Below are the code and all the weights of a small trained network. Each question names an input and a class and asks about switching units off, where a switched-off unit gives its printed mean instead of its output.

import numpy as np


def w(rows, s, z=0):
    codes = np.array(rows[::2]) - 128.0
    scale = np.full(codes.shape[1], s)
    scale[-1] = z or s
    return codes * scale


def f(y):
    return np.maximum(y, 0)


def log_softmax(a):
    a = a - a.max(-1, keepdims=True)
    return a - np.log(np.exp(a).sum(-1, keepdims=True))


def net(x, mask):
    res = np.array(x, float).reshape(1, 5) / 4 @ E
    y = f(res @ A[0][:, :-1].T + A[0][:, -1])
    res = res + np.where(mask, y, B[0][:, -1]) @ B[0][:, :-1]
    return log_softmax(res[-1] @ U[:, :-1].T + U[:, -1])


A, B = {}, {}
E = w([
[33,43,138],'x0',
[129,130,127],'x1',
[184,107,254],'x2',
[129,127,124],'x3',
[6,205,213],'x4',
],0.0083)
A[0] = w([
[55,123,164,2],'neuron 0',
[100,186,138,141],'neuron 1',
[200,179,187,98],'neuron 2',
[201,155,157,142],'neuron 3',
[77,87,238,53],'neuron 4',
[9,109,177,117],'neuron 5',
[104,236,142,124],'neuron 6',
[163,101,195,218],'neuron 7',
],0.011,0.004)
B[0] = w([
[207,207,99,183],'neuron 0',
[41,126,191,185],'neuron 1',
[191,178,181,200],'neuron 2',
[244,169,176,191],'neuron 3',
[240,66,66,222],'neuron 4',
[122,215,26,254],'neuron 5',
[44,80,191,206],'neuron 6',
[254,52,225,213],'neuron 7',
],0.0084,0.0087)
U = w([
[203,157,33,254],'0',
[95,65,9,145],'1',
[202,193,136,16],'2',
[154,58,147,158],'3',
[14,173,201,234],'4',
[86,254,56,44],'5',
[144,208,206,63],'6',
],0.0096,0.0047)

Each question gives the input, the list of numbers given to net, and the class t.
The units are the neurons (one row each of A and B). Each row of codes is followed by its name. A weight is (code - 128) times the scale printed after its matrix; where a second scale follows, it is the last column's (A, B and U).
mask holds one flag per neuron, in row order. A switched-off neuron (its flag False) gives its mean, the last column of its row in B, instead of its output. The means were averaged over made-up inputs and are rounded, as every weight is.
A unit's drop is (log p(t) with every unit on - log p(t) with that unit switched off) / (log p(t) with every unit on - log p(t) with every unit switched off).
The circuit of an input: a set's keep is (log p(t) with only the set's units on - log p(t) with every unit switched off) / (log p(t) with every unit on - log p(t) with every unit switched off). Starting from all 8 units, units are removed one at a time, each time the one whose removal leaves the highest keep (on an exact tie, the one counted first), for as long as the keep stays at least 0.8.
units of the circuit, in order: the units of the circuit, biggest drop first
k most important neurons: the k neurons with the biggest drops, biggest first
drop of u: that unit's drop, to one decimal
input [-2,4,-8,-2,7], class 4: units of the circuit, in order -> (neuron 6)
input [-4,3,7,-6,-8], class 2: units of the circuit, in order -> (neuron 3; neuron 2)
input [8,8,2,-4,3], class 0: units of the circuit, in order -> (neuron 4; neuron 5)
input [-2,8,6,-3,-7], class 2: units of the circuit, in order -> (neuron 3; neuron 2)
input [-8,6,0,-5,3], class 4: 2 most important neurons -> (neuron 6; neuron 4)
input [-3,2,0,0,6], class 4: units of the circuit, in order -> (neuron 6; neuron 1)
input [1,-5,6,5,8], class 0: 3 most important neurons -> (neuron 4; neuron 5; neuron 0)
input [6,-5,-1,7,3], class 5: 2 most important neurons -> (neuron 5; neuron 7)
input [2,-1,6,2,3], class 0: 3 most important neurons -> (neuron 4; neuron 5; neuron 6)
input [4,-6,2,1,4], class 0: units of the circuit, in order -> (neuron 4; neuron 5)
input [1,1,0,8,8], class 5: 3 most important neurons -> (neuron 5; neuron 0; neuron 4)
input [0,0,-4,-4,1], class 4: 3 most important neurons -> (neuron 4; neuron 5; neuron 0)
input [-3,3,-2,-8,1], class 4: 2 most important neurons -> (neuron 4; neuron 5)
input [3,4,8,4,6], class 0: units of the circuit, in order -> (neuron 4)
input [-3,8,4,-7,-7], class 2: drop of neuron 7 -> 0.1
input [-1,3,0,-7,1], class 4: drop of neuron 3 -> 0.1
input [-2,6,-4,0,4], class 4: drop of neuron 2 -> 0.0
